Here is a tiny trained network, its code and every weight. The questions are about switching its units off for an input and a class, where a switched-off unit gives its printed mean instead of its output.

import numpy as np


def w(rows, s, z=0):
    codes = np.array(rows[::2]) - 128.0
    scale = np.full(codes.shape[1], s)
    scale[-1] = z or s
    return codes * scale


def f(y):
    return y / 2 * (1 + np.tanh(0.7978845608 * (y + 0.044715 * y**3)))


def log_softmax(a):
    a = a - a.max(-1, keepdims=True)
    return a - np.log(np.exp(a).sum(-1, keepdims=True))


def net(x, mask):
    res = np.array(x, float).reshape(1, 2) / 4 @ E
    y = f(res @ A[0][:, :-1].T + A[0][:, -1])
    res = res + np.where(mask, y, B[0][:, -1]) @ B[0][:, :-1]
    return log_softmax(res[-1] @ U[:, :-1].T + U[:, -1])


A, B = {}, {}
E = w([
[122,253,142],'x0',
[107,159,34],'x1',
],0.0068)
A[0] = w([
[123,125,129,133],'n0',
[127,160,118,192],'n1',
[127,107,145,158],'n2',
[138,206,122,254],'n3',
[119,78,138,211],'n4',
[129,120,121,117],'n5',
[122,98,151,139],'n6',
[123,133,140,170],'n7',
[130,168,122,216],'n8',
[129,156,161,210],'n9',
[128,127,154,189],'n10',
[134,99,138,146],'n11',
[131,156,114,169],'n12',
[135,109,116,161],'n13',
[103,130,104,159],'n14',
[142,23,222,135],'n15',
[124,103,111,169],'n16',
[126,104,119,168],'n17',
[132,75,170,161],'n18',
[121,213,52,194],'n19',
[118,8,26,202],'n20',
[114,236,31,197],'n21',
[129,23,40,197],'n22',
[130,202,92,230],'n23',
[139,134,149,192],'n24',
[126,188,144,241],'n25',
[127,139,111,108],'n26',
[125,160,119,187],'n27',
[125,106,124,148],'n28',
[136,83,97,189],'n29',
[133,109,191,231],'n30',
[125,141,104,119],'n31',
[127,58,236,250],'n32',
],0.013,0.0022)
B[0] = w([
[128,126,128,129],'n0',
[135,160,132,154],'n1',
[122,114,118,138],'n2',
[132,209,139,207],'n3',
[129,83,128,164],'n4',
[133,121,130,127],'n5',
[127,109,113,140],'n6',
[116,135,125,136],'n7',
[130,169,133,164],'n8',
[97,160,123,156],'n9',
[107,133,117,141],'n10',
[131,105,120,139],'n11',
[138,154,131,148],'n12',
[132,111,135,137],'n13',
[147,134,140,140],'n14',
[165,47,62,218],'n15',
[134,108,143,142],'n16',
[131,107,135,140],'n17',
[131,90,99,165],'n18',
[221,171,110,225],'n19',
[111,100,247,240],'n20',
[253,163,103,255],'n21',
[113,100,227,223],'n22',
[168,202,130,206],'n23',
[107,138,120,142],'n24',
[111,190,135,186],'n25',
[144,135,130,130],'n26',
[134,160,132,153],'n27',
[133,108,131,135],'n28',
[130,97,159,159],'n29',
[78,125,90,167],'n30',
[152,135,131,134],'n31',
[67,82,52,218],'n32',
],0.064,0.0069)
U = w([
[79,137,197,192],'0',
[158,128,94,1],'1',
[176,169,176,27],'2',
[195,227,95,164],'3',
[140,136,111,5],'4',
[85,117,3,119],'5',
[76,78,123,199],'6',
[49,211,82,209],'7',
],0.0053,0.0021)

Each question gives the input, the list of numbers given to net, and the class t.
The units are the neurons (one row each of A and B). Each row of codes is followed by its name. A weight is (code - 128) times the scale printed after its matrix; where a second scale follows, it is the last column's (A, B and U).
mask holds one flag per neuron, in row order. A switched-off neuron (its flag False) gives its mean, the last column of its row in B, instead of its output. The means were averaged over made-up inputs and are rounded, as every weight is.
A unit's drop is (log p(t) with every unit on - log p(t) with that unit switched off) / (log p(t) with every unit on - log p(t) with every unit switched off).
The circuit of an input: a set's keep is (log p(t) with only the set's units on - log p(t) with every unit switched off) / (log p(t) with every unit on - log p(t) with every unit switched off). Starting from the 12 units with the biggest drops (on a tie, the unit counted first), units are removed one at a time, each time the one whose removal leaves the highest keep (on an exact tie, the one counted first), for as long as the keep stays at least 0.8.
units of the circuit, in order: the units of the circuit, biggest drop first
top k neurons: the k neurons with the biggest drops, biggest first
drop when u is switched off: that unit's drop, to one decimal
input [-5,-7], class 5: units of the circuit, in order -> (n32)
input [3,-4], class 7: top 2 neurons -> (n21, n15)
input [-2,2], class 0: units of the circuit, in order -> (n21, n19)
input [-1,6], class 2: units of the circuit, in order -> (n20, n22)
input [-7,-8], class 5: top 4 neurons -> (n32, n15, n30, n18)
input [6,-5], class 7: top 2 neurons -> (n21, n19)
input [-8,-8], class 6: top 2 neurons -> (n20, n22)
input [-6,-7], class 5: top 2 neurons -> (n32, n15)
input [-6,2], class 0: top 2 neurons -> (n20, n22)
input [-7,-6], class 6: drop when n20 is switched off -> 0.2
input [8,-7], class 7: drop when n21 is switched off -> 0.2
input [-2,3], class 0: drop when n21 is switched off -> 0.3
